Below is a small trained network, with its code and all its weights. Each question gives an input and a target symbol and asks what happens when units are switched off, that is, made to give their printed mean instead of their output.

import numpy as np


def w(rows, s, z=0):
    codes = np.array(rows[::2]) - 128.0
    scale = np.full(codes.shape[1], s)
    scale[-1] = z or s
    return codes * scale


def norm(h):
    return h / np.sqrt((h * h).mean(-1, keepdims=True) + 1e-5)


def f(y):
    return np.maximum(y, 0)


def softmax(a):
    e = np.exp(a - a.max(-1, keepdims=True))
    return e / e.sum(-1, keepdims=True)


def log_softmax(a):
    a = a - a.max(-1, keepdims=True)
    return a - np.log(np.exp(a).sum(-1, keepdims=True))


def net(x, mask):
    ids = ['ΘΨαβεμξτ'.index(c) for c in x.split()]
    T = len(ids)
    res = E[ids] + P[:T]
    u = 0
    for l in range(2):
        r = norm(res)
        for j in range(3):
            rows = slice(2 * j, 2 * j + 2)
            q, k, v = (r @ M[l][rows].T for M in (Q, K, V))
            z = softmax(np.where(np.tri(T) > 0, q @ k.T / 2**0.5, -1e9)) @ v
            o = O[l][rows]
            res = res + np.where(mask[u + j], z, o[:, -1]) @ o[:, :-1]
        u += 3
        y = f(norm(res) @ A[l][:, :-1].T + A[l][:, -1])
        res = res + np.where(mask[u : u + 4], y, B[l][:, -1]) @ B[l][:, :-1]
        u += 4
    return log_softmax(norm(res)[-1] @ U[:, :-1].T + U[:, -1])


Q, K, V, O, A, B = {}, {}, {}, {}, {}, {}
E = w([
[219,72,154],'Θ',
[4,149,60],'Ψ',
[211,74,85],'α',
[102,201,115],'β',
[41,52,149],'ε',
[128,156,133],'μ',
[167,85,140],'ξ',
[167,120,142],'τ',
],0.012)
P = w([
[160,123,194],'0',
[182,179,122],'1',
[123,253,74],'2',
[118,149,128],'3',
[93,173,149],'4',
[107,133,152],'5',
[129,188,80],'6',
],0.0056)
Q[0] = w([
[131,160,118],'0.h1',
[165,153,107],'0.h1',
[173,99,147],'0.h2',
[110,110,173],'0.h2',
[75,254,140],'0.h3',
[126,69,192],'0.h3',
],0.02)
K[0] = w([
[131,115,147],'0.h1',
[101,112,162],'0.h1',
[150,172,118],'0.h2',
[116,136,93],'0.h2',
[251,112,138],'0.h3',
[99,96,111],'0.h3',
],0.027)
V[0] = w([
[59,176,115],'0.h1',
[119,204,216],'0.h1',
[204,133,98],'0.h2',
[143,190,130],'0.h2',
[6,190,86],'0.h3',
[96,26,110],'0.h3',
],0.015)
O[0] = w([
[248,154,124,50],'0.h1',
[74,190,31,235],'0.h1',
[30,72,96,201],'0.h2',
[113,175,55,186],'0.h2',
[163,59,16,2],'0.h3',
[144,39,180,46],'0.h3',
],0.011,0.0047)
A[0] = w([
[172,79,243,254],'0.n1',
[71,151,101,94],'0.n2',
[107,142,65,161],'0.n3',
[172,247,170,150],'0.n4',
],0.014,0.0042)
B[0] = w([
[143,121,7,217],'0.n1',
[79,87,151,194],'0.n2',
[63,97,134,214],'0.n3',
[87,193,146,255],'0.n4',
],0.018,0.0068)
Q[1] = w([
[197,115,208],'1.h1',
[170,94,233],'1.h1',
[190,107,2],'1.h2',
[72,145,137],'1.h2',
[156,109,171],'1.h3',
[170,141,128],'1.h3',
],0.023)
K[1] = w([
[113,180,159],'1.h1',
[66,233,196],'1.h1',
[106,214,254],'1.h2',
[105,37,104],'1.h2',
[149,138,150],'1.h3',
[163,185,110],'1.h3',
],0.024)
V[1] = w([
[111,5,178],'1.h1',
[130,164,76],'1.h1',
[146,117,60],'1.h2',
[106,204,185],'1.h2',
[169,112,158],'1.h3',
[142,176,247],'1.h3',
],0.021)
O[1] = w([
[163,204,248,151],'1.h1',
[117,63,132,196],'1.h1',
[84,198,67,123],'1.h2',
[164,47,97,208],'1.h2',
[71,136,116,2],'1.h3',
[70,237,59,9],'1.h3',
],0.014,0.008)
A[1] = w([
[13,65,39,1],'1.n1',
[53,69,206,176],'1.n2',
[233,69,168,221],'1.n3',
[183,230,7,139],'1.n4',
],0.013,0.0024)
B[1] = w([
[148,253,204,253],'1.n1',
[144,21,95,248],'1.n2',
[184,215,127,255],'1.n3',
[231,22,176,173],'1.n4',
],0.019,0.0067)
U = w([
[75,51,135,176],'Θ',
[254,189,137,117],'Ψ',
[187,124,227,63],'α',
[124,128,15,201],'β',
[227,184,157,22],'ε',
[127,168,42,255],'μ',
[105,77,137,13],'ξ',
[134,131,137,189],'τ',
],0.0099,0.0028)

Each question gives the input, a string of symbols that net reads in full, and the target symbol t.
The units are the heads (2 rows each of Q, K, V and O) and the neurons (one row each of A and B). Each row of codes is followed by its name. A weight is (code - 128) times the scale printed after its matrix; where a second scale follows, it is the last column's (O, A, B and U).
mask holds one flag per unit, layer by layer, with each layer's heads first. A switched-off unit (its flag False) gives its mean, the last column of its rows in O or B, instead of its output. The means were averaged over made-up inputs and are rounded, as every weight is.
A unit's drop is (log p(t) with every unit on - log p(t) with that unit switched off) / (log p(t) with every unit on - log p(t) with every unit switched off).
The circuit of an input: a set's keep is (log p(t) with only the set's units on - log p(t) with every unit switched off) / (log p(t) with every unit on - log p(t) with every unit switched off). Starting from the 12 units with the biggest drops (on a tie, the unit counted first), units are removed one at a time, each time the one whose removal leaves the highest keep (on an exact tie, the one counted first), for as long as the keep stays at least 0.8.
circuit, biggest first: the units of the circuit, biggest drop first
unit that matters most: the unit with the biggest drop
k most important neurons: the k neurons with the biggest drops, biggest first
k most important neurons of layer l: the k neurons of layer l with the biggest drops, biggest first
which heads matter: for each layer, one digit per head in row order, 1 if its drop is at least 0.15 and else 0, layers parted by /
input μ β τ, target μ: unit that matters most -> 1.h1
input ξ Θ τ Θ Θ α, target Θ: which heads matter -> 100 / 000
input α α α, target α: which heads matter -> 110 / 100
input Θ α Θ τ ξ, target Θ: which heads matter -> 110 / 000
input μ Θ Θ Θ, target Θ: which heads matter -> 110 / 000
input Θ τ τ, target Θ: which heads matter -> 110 / 010
input Θ Ψ Ψ ε, target Ψ: which heads matter -> 000 / 000
input Θ Θ α, target Θ: which heads matter -> 110 / 000
input β ξ Θ Θ μ, target Θ: which heads matter -> 000 / 001
input μ μ Θ, target μ: which heads matter -> 001 / 100
input Θ β Ψ, target Θ: 2 most important neurons of layer 0 -> (0.n1; 0.n2)
input μ Ψ μ, target μ: 2 most important neurons -> (1.n1; 1.n3)
input τ Ψ β Ψ, target Ψ: 2 most important neurons -> (1.n4; 0.n3)
input μ Θ ξ α Θ τ β, target Θ: unit that matters most -> 0.h2
input μ Ψ Ψ Ψ, target Ψ: 2 most important neurons -> (1.n1; 1.n4)
input α Θ α, target α: 3 most important neurons of layer 0 -> (0.n4; 0.n1; 0.n3)
input Θ Θ ξ, target Θ: 2 most important neurons -> (0.n1; 1.n2)
input α α β, target α: 3 most important neurons of layer 0 -> (0.n1; 0.n4; 0.n3)
input β β μ, target β: which heads matter -> 000 / 100
input β Ψ ξ, target β: circuit, biggest first -> (1.h1)
input Ψ ε ε, target Ψ: 2 most important neurons of layer 1 -> (1.n3; 1.n2)
input Θ Θ β, target Θ: 2 most important neurons of layer 0 -> (0.n1; 0.n2)
